Below is a small trained network, with its code and all its weights. Each question gives an input and a class and asks what happens when units are switched off, that is, made to give their printed mean instead of their output.

import numpy as np


def w(rows, s, z=0):
    codes = np.array(rows[::2]) - 128.0
    scale = np.full(codes.shape[1], s)
    scale[-1] = z or s
    return codes * scale


def norm(h):
    return h / np.sqrt((h * h).mean(-1, keepdims=True) + 1e-5)


def f(y):
    return np.maximum(y, 0)


def log_softmax(a):
    a = a - a.max(-1, keepdims=True)
    return a - np.log(np.exp(a).sum(-1, keepdims=True))


def net(x, mask):
    res = np.array(x, float).reshape(1, 8) / 4 @ E
    u = 0
    for l in range(3):
        y = f(norm(res) @ A[l][:, :-1].T + A[l][:, -1])
        res = res + np.where(mask[u : u + 9], y, B[l][:, -1]) @ B[l][:, :-1]
        u += 9
    return log_softmax(norm(res)[-1] @ U[:, :-1].T + U[:, -1])


A, B = {}, {}
E = w([
[127,128,128,127],'x0',
[171,71,1,118],'x1',
[128,129,129,128],'x2',
[129,128,128,128],'x3',
[130,127,128,126],'x4',
[106,54,173,101],'x5',
[213,104,194,141],'x6',
[128,126,130,128],'x7',
],0.0025)
A[0] = w([
[118,128,160,45,193],'0.n1',
[78,238,134,44,252],'0.n2',
[67,182,163,153,67],'0.n3',
[147,154,231,178,107],'0.n4',
[51,206,90,210,179],'0.n5',
[99,187,152,81,120],'0.n6',
[188,93,63,51,170],'0.n7',
[33,103,75,174,139],'0.n8',
[106,252,221,199,142],'0.n9',
],0.0038,0.0012)
B[0] = w([
[103,136,71,125,183],'0.n1',
[158,144,121,175,234],'0.n2',
[71,18,96,203,185],'0.n3',
[252,147,166,109,217],'0.n4',
[148,156,140,162,218],'0.n5',
[105,88,143,188,176],'0.n6',
[98,115,100,107,221],'0.n7',
[137,163,116,52,200],'0.n8',
[155,139,161,197,253],'0.n9',
],0.0038,0.0026)
A[1] = w([
[89,34,126,155,132],'1.n1',
[97,87,172,141,124],'1.n2',
[213,159,251,153,99],'1.n3',
[64,114,112,141,140],'1.n4',
[161,129,242,157,202],'1.n5',
[47,188,151,144,103],'1.n6',
[254,54,146,203,245],'1.n7',
[185,52,112,65,186],'1.n8',
[240,76,95,118,104],'1.n9',
],0.0053,0.0013)
B[1] = w([
[143,106,135,144,171],'1.n1',
[157,171,105,32,159],'1.n2',
[153,110,108,58,229],'1.n3',
[149,109,147,83,157],'1.n4',
[84,122,104,79,225],'1.n5',
[92,44,194,121,160],'1.n6',
[76,152,132,137,254],'1.n7',
[89,163,135,171,200],'1.n8',
[79,254,137,158,200],'1.n9',
],0.0047)
A[2] = w([
[24,209,99,119,139],'2.n1',
[214,147,134,181,107],'2.n2',
[113,88,88,190,138],'2.n3',
[161,52,6,83,135],'2.n4',
[105,185,34,101,116],'2.n5',
[123,60,61,157,204],'2.n6',
[215,144,165,130,55],'2.n7',
[69,174,145,80,141],'2.n8',
[125,3,200,100,253],'2.n9',
],0.0049,0.0017)
B[2] = w([
[97,45,170,152,254],'2.n1',
[136,4,165,65,140],'2.n2',
[95,106,238,149,156],'2.n3',
[207,13,168,166,170],'2.n4',
[191,165,81,71,207],'2.n5',
[181,145,206,148,164],'2.n6',
[194,108,147,153,139],'2.n7',
[183,128,102,206,208],'2.n8',
[54,152,17,83,195],'2.n9',
],0.0041,0.0046)
U = w([
[62,120,188,245,252],'0',
[250,197,215,128,63],'1',
[21,81,81,82,82],'2',
[109,168,169,38,132],'3',
[254,110,37,167,123],'4',
[132,226,44,190,102],'5',
[174,16,93,134,92],'6',
],0.0083,0.0024)

Each question gives the input, the list of numbers given to net, and the class t.
The units are the neurons (one row each of A and B). Each row of codes is followed by its name. A weight is (code - 128) times the scale printed after its matrix; where a second scale follows, it is the last column's (A, B and U).
mask holds one flag per neuron, layer by layer. A switched-off neuron (its flag False) gives its mean, the last column of its row in B, instead of its output. The means were averaged over made-up inputs and are rounded, as every weight is.
A unit's drop is (log p(t) with every unit on - log p(t) with that unit switched off) / (log p(t) with every unit on - log p(t) with every unit switched off).
The circuit of an input: a set's keep is (log p(t) with only the set's units on - log p(t) with every unit switched off) / (log p(t) with every unit on - log p(t) with every unit switched off). Starting from the 12 units with the biggest drops (on a tie, the unit counted first), units are removed one at a time, each time the one whose removal leaves the highest keep (on an exact tie, the one counted first), for as long as the keep stays at least 0.8.
units of the circuit, in order: the units of the circuit, biggest drop first
k most important neurons: the k neurons with the biggest drops, biggest first
k most important neurons of layer l: the k neurons of layer l with the biggest drops, biggest first
input [0,-7,-2,6,-7,1,6,3], class 3: units of the circuit, in order	1.n5; 1.n3
input [3,5,1,-3,2,6,-7,6], class 6: 2 most important neurons of layer 2	2.n4; 2.n6
input [-8,2,-2,-2,2,-7,6,3], class 5: units of the circuit, in order	1.n9; 2.n4
input [-1,7,-6,3,6,-1,2,-2], class 5: units of the circuit, in order	1.n9
input [6,-5,-2,5,8,1,-1,-3], class 2: 2 most important neurons	1.n9; 1.n3
input [3,8,4,2,-8,1,2,-7], class 0: 3 most important neurons	1.n3; 1.n8; 1.n2
input [-6,7,-5,6,-7,-7,5,-5], class 5: units of the circuit, in order	1.n9; 1.n7
input [2,7,1,-2,4,-8,7,-2], class 5: units of the circuit, in order	1.n9; 1.n7
input [-6,-5,-8,6,-1,6,-1,-1], class 2: 2 most important neurons of layer 2	2.n9; 2.n5
input [-4,-4,-1,0,4,2,5,-3], class 3: 2 most important neurons of layer 0	0.n2; 0.n5
input [4,-6,-2,-1,3,1,-1,1], class 2: 4 most important neurons of layer 1	1.n9; 1.n3; 1.n5; 1.n8
input [7,0,-7,5,-1,-4,-1,1], class 0: 2 most important neurons	0.n4; 1.n2
input [2,3,8,2,6,8,3,7], class 0: 2 most important neurons	1.n8; 1.n9
input [2,0,-3,2,8,3,7,1], class 3: 3 most important neurons of layer 1	1.n3; 1.n5; 1.n7
input [-1,5,2,-7,5,-4,-7,0], class 4: 2 most important neurons	2.n4; 2.n5
input [6,7,-6,1,6,5,3,-4], class 0: 3 most important neurons	1.n8; 1.n9; 1.n3
input [-1,5,-2,-5,-2,-3,4,5], class 5: units of the circuit, in order	1.n9
input [7,3,-2,5,8,-7,-5,-8], class 4: 3 most important neurons	1.n9; 2.n4; 1.n7
input [6,-2,7,-8,0,-6,0,4], class 0: 2 most important neurons	0.n3; 1.n7
input [5,8,3,-3,7,-6,4,-1], class 5: 3 most important neurons	1.n9; 1.n3; 1.n8
